Below are the code and all the weights of a small trained network. Each question names an input and a class and asks about switching units off, where a switched-off unit gives its printed mean instead of its output.

import numpy as np


def w(rows, s, z=0):
    codes = np.array(rows[::2]) - 128.0
    scale = np.full(codes.shape[1], s)
    scale[-1] = z or s
    return codes * scale


def f(y):
    return y / 2 * (1 + np.tanh(0.7978845608 * (y + 0.044715 * y**3)))


def log_softmax(a):
    a = a - a.max(-1, keepdims=True)
    return a - np.log(np.exp(a).sum(-1, keepdims=True))


def net(x, mask):
    res = np.array(x, float).reshape(1, 4) / 4 @ E
    y = f(res @ A[0][:, :-1].T + A[0][:, -1])
    res = res + np.where(mask, y, B[0][:, -1]) @ B[0][:, :-1]
    return log_softmax(res[-1] @ U[:, :-1].T + U[:, -1])


A, B = {}, {}
E = w([
[178,106,153,156,166,185,54,4,20,176,111,167],'x0',
[162,199,63,145,45,175,103,158,135,137,162,17],'x1',
[53,159,180,174,200,120,35,193,115,158,65,90],'x2',
[211,127,252,112,78,82,78,141,142,94,84,86],'x3',
],0.012)
A[0] = w([
[206,140,87,83,72,148,165,108,184,137,137,181,2],'neuron 0',
[207,159,146,116,157,193,30,85,50,240,110,180,204],'neuron 1',
[137,156,135,98,138,237,135,175,123,146,142,82,118],'neuron 2',
[204,128,200,119,95,99,121,136,144,113,98,88,166],'neuron 3',
[140,155,91,195,21,205,119,103,160,163,157,19,171],'neuron 4',
[169,106,188,70,129,107,92,140,127,80,110,118,37],'neuron 5',
[223,109,107,70,144,62,180,95,128,76,142,163,63],'neuron 6',
[126,147,85,152,106,146,83,136,131,158,121,40,139],'neuron 7',
[33,132,52,185,194,194,154,153,117,161,199,165,100],'neuron 8',
[181,73,111,128,12,145,196,72,128,113,156,129,68],'neuron 9',
[45,64,217,86,204,45,173,81,144,135,87,151,162],'neuron 10',
[177,115,153,127,70,66,65,151,114,58,81,124,70],'neuron 11',
[92,198,129,102,142,15,166,254,182,121,126,113,225],'neuron 12',
[91,151,127,159,122,64,174,183,139,132,113,105,8],'neuron 13',
[78,158,133,100,144,58,150,153,157,121,137,95,27],'neuron 14',
[39,193,159,171,207,85,18,171,149,158,54,68,108],'neuron 15',
[104,74,147,133,176,125,148,123,185,133,124,203,129],'neuron 16',
[82,125,115,119,75,23,203,145,140,40,174,134,122],'neuron 17',
[88,140,59,113,149,130,135,106,151,173,164,126,70],'neuron 18',
],0.0085,0.0045)
B[0] = w([
[91,143,188,86,166,170,73,199,84,167,71,81,184],'neuron 0',
[138,91,118,177,25,197,143,82,120,58,101,148,249],'neuron 1',
[176,118,156,107,115,73,98,175,146,121,100,144,163],'neuron 2',
[122,145,73,115,33,92,194,134,205,156,119,114,206],'neuron 3',
[200,90,75,136,219,60,74,102,190,130,133,202,237],'neuron 4',
[119,179,80,168,70,101,166,143,169,186,93,97,174],'neuron 5',
[113,181,205,85,158,208,95,177,146,117,87,129,189],'neuron 6',
[188,71,135,157,185,47,56,193,162,142,116,165,184],'neuron 7',
[152,160,27,105,66,146,168,146,144,171,83,32,225],'neuron 8',
[123,130,217,99,192,219,114,174,90,131,122,114,210],'neuron 9',
[227,153,107,89,104,65,38,163,181,100,146,176,230],'neuron 10',
[109,162,82,123,78,133,177,127,147,157,88,46,187],'neuron 11',
[144,67,120,150,73,174,144,97,89,90,130,158,251],'neuron 12',
[106,151,176,187,106,90,123,139,46,104,59,149,164],'neuron 13',
[122,142,111,214,119,150,95,81,73,127,78,148,165],'neuron 14',
[92,131,172,47,227,255,128,160,119,74,159,84,239],'neuron 15',
[201,155,66,126,163,84,66,159,192,163,133,156,182],'neuron 16',
[174,111,157,132,75,166,98,44,69,99,145,154,217],'neuron 17',
[113,199,59,139,101,148,148,172,160,111,101,95,174],'neuron 18',
],0.0088,0.017)
U = w([
[198,112,112,126,158,59,18,170,202,128,115,203,118],'0',
[92,150,212,54,183,233,80,183,98,107,110,46,108],'1',
[139,74,128,250,35,177,116,77,17,74,100,170,102],'2',
[116,187,62,120,34,119,195,159,205,195,93,1,108],'3',
[159,27,109,87,115,138,172,128,193,80,171,166,244],'4',
[86,137,137,158,132,39,148,127,116,172,148,148,108],'5',
[34,172,172,154,141,111,124,134,156,180,209,124,106],'6',
],0.0079,0.011)

Each question gives the input, the list of numbers given to net, and the class t.
The units are the neurons (one row each of A and B). Each row of codes is followed by its name. A weight is (code - 128) times the scale printed after its matrix; where a second scale follows, it is the last column's (A, B and U).
mask holds one flag per neuron, in row order. A switched-off neuron (its flag False) gives its mean, the last column of its row in B, instead of its output. The means were averaged over made-up inputs and are rounded, as every weight is.
A unit's drop is (log p(t) with every unit on - log p(t) with that unit switched off) / (log p(t) with every unit on - log p(t) with every unit switched off).
The circuit of an input: a set's keep is (log p(t) with only the set's units on - log p(t) with every unit switched off) / (log p(t) with every unit on - log p(t) with every unit switched off). Starting from the 12 units with the biggest drops (on a tie, the unit counted first), units are removed one at a time, each time the one whose removal leaves the highest keep (on an exact tie, the one counted first), for as long as the keep stays at least 0.8.
units of the circuit, in order: the units of the circuit, biggest drop first
k most important neurons: the k neurons with the biggest drops, biggest first
drop when u is switched off: that unit's drop, to one decimal
input [-3,-8,-4,-8], class 0: units of the circuit, in order -> [neuron 16]
input [1,-7,-6,-8], class 3: 2 most important neurons -> [neuron 8; neuron 4]
input [6,-4,-6,8], class 3: 3 most important neurons -> [neuron 3; neuron 5; neuron 15]
input [-8,-7,-7,0], class 2: 2 most important neurons -> [neuron 17; neuron 12]
input [5,-4,2,4], class 2: 4 most important neurons -> [neuron 1; neuron 4; neuron 7; neuron 8]
input [-1,-7,-8,8], class 1: 2 most important neurons -> [neuron 6; neuron 9]
input [6,-3,5,2], class 2: 4 most important neurons -> [neuron 1; neuron 9; neuron 6; neuron 0]
input [-1,8,7,-3], class 0: 2 most important neurons -> [neuron 4; neuron 7]
input [2,2,1,2], class 4: 2 most important neurons -> [neuron 8; neuron 10]
input [-5,2,5,-4], class 1: 3 most important neurons -> [neuron 15; neuron 1; neuron 3]
input [4,-5,6,3], class 1: 2 most important neurons -> [neuron 15; neuron 4]
input [7,-7,-1,1], class 0: 2 most important neurons -> [neuron 10; neuron 16]
input [-8,6,-7,2], class 2: 2 most important neurons -> [neuron 17; neuron 12]
input [-7,2,5,3], class 2: units of the circuit, in order -> [neuron 12]
input [-2,-7,-6,-7], class 0: 2 most important neurons -> [neuron 16; neuron 10]
input [3,5,-4,-1], class 0: 2 most important neurons -> [neuron 4; neuron 15]
input [5,0,3,2], class 2: drop when neuron 1 is switched off -> 3.3
input [-1,-6,0,7], class 3: drop when neuron 3 is switched off -> 0.4
input [0,-4,-6,-1], class 1: drop when neuron 4 is switched off -> 0.1
input [4,-1,-1,-7], class 3: drop when neuron 8 is switched off -> 0.3
input [-8,3,-6,8], class 2: units of the circuit, in order -> [neuron 17]
